The symbols move the points like this.
%: hf->rz, ms->jj, mn->gs, cj->tq, tc->fg, pr->nq, cg->ql, mc->ld, sd->bm, rz->sd, zt->ms, nq->fb, sb->jl, ld->bs, zp->zd, ql->cf, fr->jg, qh->mn, zd->fc, md->zp, jj->pr, bm->sc, dr->mt, cd->qj, tq->qh, hs->nc, nc->mc, jg->cj, fb->tc, qj->cg, fc->hs, bs->tz, fg->fr, sl->md, mt->sl, cf->dr, gs->hf, sc->zt, jl->cd, tz->sb
&: hf->cd, ms->mc, mn->cg, cj->dr, tc->zp, pr->hs, cg->mn, mc->ms, sd->sb, rz->jl, zt->ld, nq->fc, sb->sd, ld->zt, zp->tc, ql->qh, fr->sl, qh->ql, zd->fb, md->fg, jj->nc, bm->tz, dr->cj, cd->hf, tq->cf, hs->pr, nc->jj, jg->mt, fb->zd, qj->gs, fc->nq, bs->sc, fg->md, sl->fr, mt->jg, cf->tq, gs->qj, sc->bs, jl->rz, tz->bm

The rows follow the links: the fewer symbols apart two points are, the more alike their rows tend to be.

Named rows; a name shown again gets a slightly different row:
mt
[-31,  29, -37, -11, -18, -36, -28,  48, -27,  21,  -7, -30, -24, -28, -43, -47, -21, -16,  -9,   5, -20,  62, -34,   0,  81, -46, -28,  23,  76, -24,  41, -71,  60, -24, -61,  29,  16,  47, -18,  14,  15, -55,   8,  13, -56,  74,  -5,  -3,  -2,  28,   4, -67,   9,  -9,   8]
mc
[  3,  -7, -60,  24,  35,  51,   7,   6, -26,  -2,  67, -15,  47,  -4,  79,  75,  25, -30,  48,  23,  21, -40, -18,  14, -71,  38, -25, -30, -35, -31, -24,  60,   4,   8, -16,  30,   6, -48,  -6,  43,  56,  -8, -57,  75,  34, -10,  16,  62,  22,   2,  31,  45, -25, -20,  25]
zd
[ 45,  11,  37, -43,  23,  17,   5, -30,  31, -14,  39, -33,  31, -40, -60, -38, -27,  58,   4,  38, -25, -40,  43,  14,  79,  34,  16,  87, -38, -11,  58,  14,  22, -53, -51,  63,  35, -10, -47,  22, -23, -35,  62, -12,  29,  -7,  48, -18,  18, -35, -26,  34, -33,  65,  40]
zp
[ -6,  17,  40, -40,  25,  -7,  -4, -25,  20,  14,  20, -27,   2, -43, -84, -51, -49,  62, -11,  23, -42,   5,  35,   9,  96,   2,  19,  91, -12, -22,  45, -41,  30, -43, -66,  71,  36, -15, -47,  14, -34, -28,  62, -26,  -9,  39,  28, -28,  14,  -8, -19, -12, -15,  38,  41]
sd
[ -10,   33,  -36,    2,  -38,    9,  -50,   46,   28,  -10,   29,    9,  -24,  -28,   23,   57,  -11,   40,    1,  -46,    1,   18,   -2,   55,  -19,  -13,    1,  -32,   22, -126,  -23,  -56,   17,   64,  -51,    6,  -14,   -1,    4,  -33,   41,   18,  -39,   22,   -9,   21,  -28,  -75,  -17,   -7,   57,  -70,   24,  -49,   19]
ms
[ 38, -17,  79, -28, -41, -44,  -9, -38,  -8,  -9,  23,  54, -44, -14, -30, -68,  40,  71, -23,   7, -42, -59,   9,  25,  40,   0,  46,  22, -47,  58,  31, -41, -43,  11,  10, -20,  53,   4, -10, -52, -30,  70,  -1,  18, -23, -38,  46, -35,  26, -55,   5,   6,  15,  29,  39]
tz
[ -58,   15,   -4,   16,   48,   48,   22,  -11,   -9,   21,   -7,   53,   -2,  -17,   42,   80,  -38,  -17,   37,   -9,   26,   12,   45,   -9,  -67,    0,   16,  -57,  -22,  -23,  -61,    8,  -33,   77,   27,  -16,   -5, -106,   -4,   11,   -6,   77,  -32,   38,    5,    8,  -17,  -26,  -11,   57,   31,  -24,   26,  -37,    4]

Each walk starts at a row. The symbols on each line, taken left to right, move it on to the next point.
Each answer is a row, close to the row of the point it stands for.
[-12,  28,  26, -31,   2,  -8,  -6,   6,   2,  23,  -2, -37,   1, -56, -87, -48, -59,  57, -13,  23, -31,  41,  28,  12,  96, -21,   3,  74,  13, -25,  51, -63,  40, -35, -81,  65,  36,   0, -33,  16, -13, -34,  52,  -2, -22,  61,  15, -37,   8,  20, -17, -43, -10,  13,  39]
& & % % & & % % -> [ 59, -25,  -8,   0,  16,  30,   2, -11,   3, -27,  76, -33,  58,   9,  38,  14,  27,   2,   6,  19,  -5, -62,  -2,  39, -10,  60,  -6,  35, -49, -14,  21,  66,  12, -52, -22,  52,   1, -13, -15,  38,  42, -31,   2,  23,  49, -39,  53,  44,  35, -50, -13,  80, -47,  32,  29]
% & % & % & % % & -> [ 64,  -9,  36, -27,  25,  29,  -2, -32,  21, -35,  56, -46,  39, -16, -18, -22,  -8,  36,  -2,  40, -16, -47,  17,  37,  30,  42,   7,  66, -59, -19,  51,  39,  16, -57, -41,  56,  20,  -5, -32,  30,  15, -28,  37,  -5,  38, -39,  62,  15,  32, -58, -29,  67, -36,  56,  29]
[-26,  -7, -46,  22,  31,  60,   8,   6, -25,   8,  33,  -1,  23,   2,  89,  99,  13, -35,  45,  10,  31, -18,  -3,  13, -73,  36, -31, -46, -24, -43, -47,  35, -16,  35,  -4,  13,   3, -61, -12,  46,  35,  25, -62,  82,  30,   0,  10,  33,  13,  28,  35,  19, -25, -25,  31]
& % % % & % -> [ 38, -29, -34,  11,  16,  56,   6,  -6,  -6, -14,  80, -27,  60,  -4,  68,  50,  36, -26,  31,  27,  17, -67, -15,  22, -53,  61, -26,  -1, -33, -27,   3,  68,   8, -32, -15,  51,   4, -25, -10,  52,  54, -23, -37,  59,  49, -36,  25,  53,  38, -38,   3,  77, -51,   0,  25]
% % % & & % & & & % -> [-18,  18,  56, -10, -32, -11, -35,  -4,  22,   4,  17,  47, -41, -50, -30,  -7, -13,  95, -10, -22, -24,  -9,  19,  48,  25, -32,  45,  -5, -10, -53,   9, -74, -13,  66, -31,  -8,  23, -28,  -5, -63,  -9,  80,  -9,  17, -33,   8,   7, -98,  -5, -25,  48, -62,  32, -19,  46]
[-23,  31,  18,  -4, -42,  -4, -45,  31,  27,   2,  19,  29, -30, -42,   2,  22, -26,  62,  -2, -39, -19,  15,  21,  65,  10, -27,  25, -25,   1, -82,  -7, -85,   7,  73, -54,   2,  13, -26,  -7, -44,   2,  52, -23,  22, -23,  18,  -7, -88, -14,  -1,  77, -82,  38, -33,  34]
& & % % & & & & -> [  1,   2,  80, -19, -42, -34, -22, -29,  16,   3,  20,  57, -52, -26, -42, -44,  12,  82, -19,  -4, -39, -35,  31,  42,  36, -14,  58,  12, -32,  -2,  17, -66, -23,  25,   0, -23,  32, -19, -24, -70, -36,  67,   5,   2, -22, -26,  16, -57,  16, -36,  30, -30,  28,   7,  52]
& % % % % & -> [  -2,   23,  -60,   15,  -54,   21,  -64,   78,   42,  -25,   16,  -15,    0,   -5,   45,   62,    0,   19,   -7,  -48,   22,   13,  -14,   60,  -38,   -8,  -14,  -46,   28, -120,  -26,  -29,   35,   41,  -34,   -4,  -28,   15,   14,  -24,   58,   -9,  -49,    3,    0,    1,  -32,  -36,  -14,  -24,   47,  -25,   14,  -33,  -11]
[-42,   1, -24,  25,  43,  55,  11,  -4, -10,  29,  22,  22,  31,  -8,  72,  99, -13, -20,  52,  -6,  23,  -3,   9, -12, -62,   9,  -8, -63, -12, -39, -62,  23, -26,  64,   7,  16,   1, -91, -13,  27,  25,  55, -45,  64,  22,   8,   0,  14,  -5,  46,  42, -19,  16, -50,   7]
% & & % % & & % & -> [  25,    7,  -65,   21,  -44,   10,  -52,   62,   58,  -41,   11,  -35,   22,   18,   54,   65,    6,   -8,  -23,  -59,   23,   10,  -14,   47,  -64,   -3,  -13,  -36,   24, -113,  -31,    7,   32,   13,  -16,  -15,  -47,   66,   23,  -22,   64,  -49,  -29,  -20,   16,  -38,  -31,  -23,  -26,  -43,   22,  -12,    2,  -15,  -36]
& % % % & % & & % -> [ 48,   2, -44,  11, -27,  22, -36,  58,  69, -47,   3, -46,  38,  40,  40,  57,  13, -28, -35, -55,  32,  -5, -13,  14, -56,  22, -18, -13,  12, -78, -28,  43,  18, -21,  -4,  -8, -64,  68,  38, -12,  52, -49,   0, -49,  36, -48, -43,  -6, -20, -52,   5,  34,  -7,  -7, -41]
[-32,  37, -15, -17, -19, -33, -23,  19, -12,  22,   1, -34, -23, -48, -60, -60, -49,  27,  -1,   7, -30,  70,  -7,   3,  86, -43, -15,  48,  49, -36,  48, -69,  56, -29, -74,  41,  23,  22, -29,  19, -12, -30,  20,   9, -50,  73,  -3, -21,  -4,  47,   4, -62,  -7, -13,  25]
% % % % % % & & & -> [ 43, -48,  63, -24, -41, -51,  -6, -43, -30,  -5,  36,  47, -34,  21, -26, -82,  74,  48, -14,  24, -33, -82,  -9,  13,  22,   6,  30,  18, -30,  73,  46,  -2, -36, -21,  11, -25,  37,  18,   6, -48, -28,  34,  -3,  16, -21, -41,  56,  25,  35, -59,   2,  34,  -6,  30,  30]
& % & & & % % -> [ 39, -42,  25, -20, -39, -67,  16, -33, -67,  -9,  46,  23, -30,  30,  -1, -65,  82,  12,  -2,  31, -23, -66, -52,   3,  11,  15,  19,  22, -17,  92,  44,  24,  -8, -30,  27, -33,  33,  32,   8, -27,  -8,  -1, -10,  46, -38, -34,  48,  64,  37, -46,  -6,  42, -25,  23,  13]
[ 24, -41, -13, -10, -13, -45,  21, -25, -85,  -3,  51,   7, -18,  26,  18, -58,  84, -39,  10,  39, -17, -39, -63, -13,  13,   0,  -7,  13,  -6,  86,  36,  35, -13, -34,  11,  -8,  34,  19,   7,  12,  10, -14, -30,  61, -41,  -2,  53,  96,  46, -10, -13,  35, -34,  13,  21]
% & % & % -> [ -17,  -16,  -45,   20,   -1,  -32,   34,  -16, -104,   21,   22,    4,  -15,   12,   35,  -37,   53,  -72,   25,   49,    8,   -7,  -62,  -22,   10,    6,  -33,  -15,    7,   76,   34,   37,   -5,  -36,   -2,    7,   34,    6,    8,   43,    8,  -21,  -31,   85,  -36,   28,   34,  102,   43,   22,   -2,   29,  -36,  -12,   14]
% & % & & & % -> [-39, -10, -46,  18,  27, -17,  27, -13, -98,  28,  16,  -1,   4,  -2,  28, -23,   6, -63,  47,  46,   3,  19, -46, -39,  12,   4, -49, -20,  32,  62,  11,  29,  15, -33, -14,  20,  36, -29,  -4,  74,  15, -27, -40,  84, -29,  58,   2,  96,  17,  59,  -9,  -5, -24, -20,  21]
[ 53,  -7, -21,  13,  -5,  19,  -1,  36,  91, -47, -18, -46,  57,  45,  12,  52,  -4, -21, -26, -37,  33,  -3,  10,  13, -41,  23, -11,  -2,  -6, -42, -27,  57,   5, -27,  23, -14, -61,  55,  23, -13,  28, -59,  22, -99,  47, -61, -31,   0, -18, -52, -25,  49,  -4,  23, -61]
& & % & % % & & & -> [  40,   -5,    7,   -2,   24,   45,    0,    9,   87,  -42,  -48,  -45,   38,   44,  -11,   26,  -26,  -12,  -29,  -32,   22,   22,   45,  -12,  -25,   25,    4,   19,  -16,  -12,  -21,   48,   -1,  -22,   39,  -10,  -62,   35,   26,    2,   -9,  -37,   57, -118,   66,  -50,  -29,  -10,  -31,  -32,  -54,   46,   -7,   33,  -54]
& & % % & % % % & -> [  19,   12,   38,   -8,   58,   43,   40,   -7,   69,  -12,  -59,  -43,   52,   25,  -40,   26,  -52,  -14,  -19,    0,    7,   25,   61,  -43,   -5,   16,   20,   25,  -25,   12,  -28,   44,   -8,  -34,   34,    8,  -47,   -1,   -1,   21,  -35,  -17,   69, -113,   37,  -21,  -32,  -16,  -43,    8,  -51,   35,    1,   33,  -52]
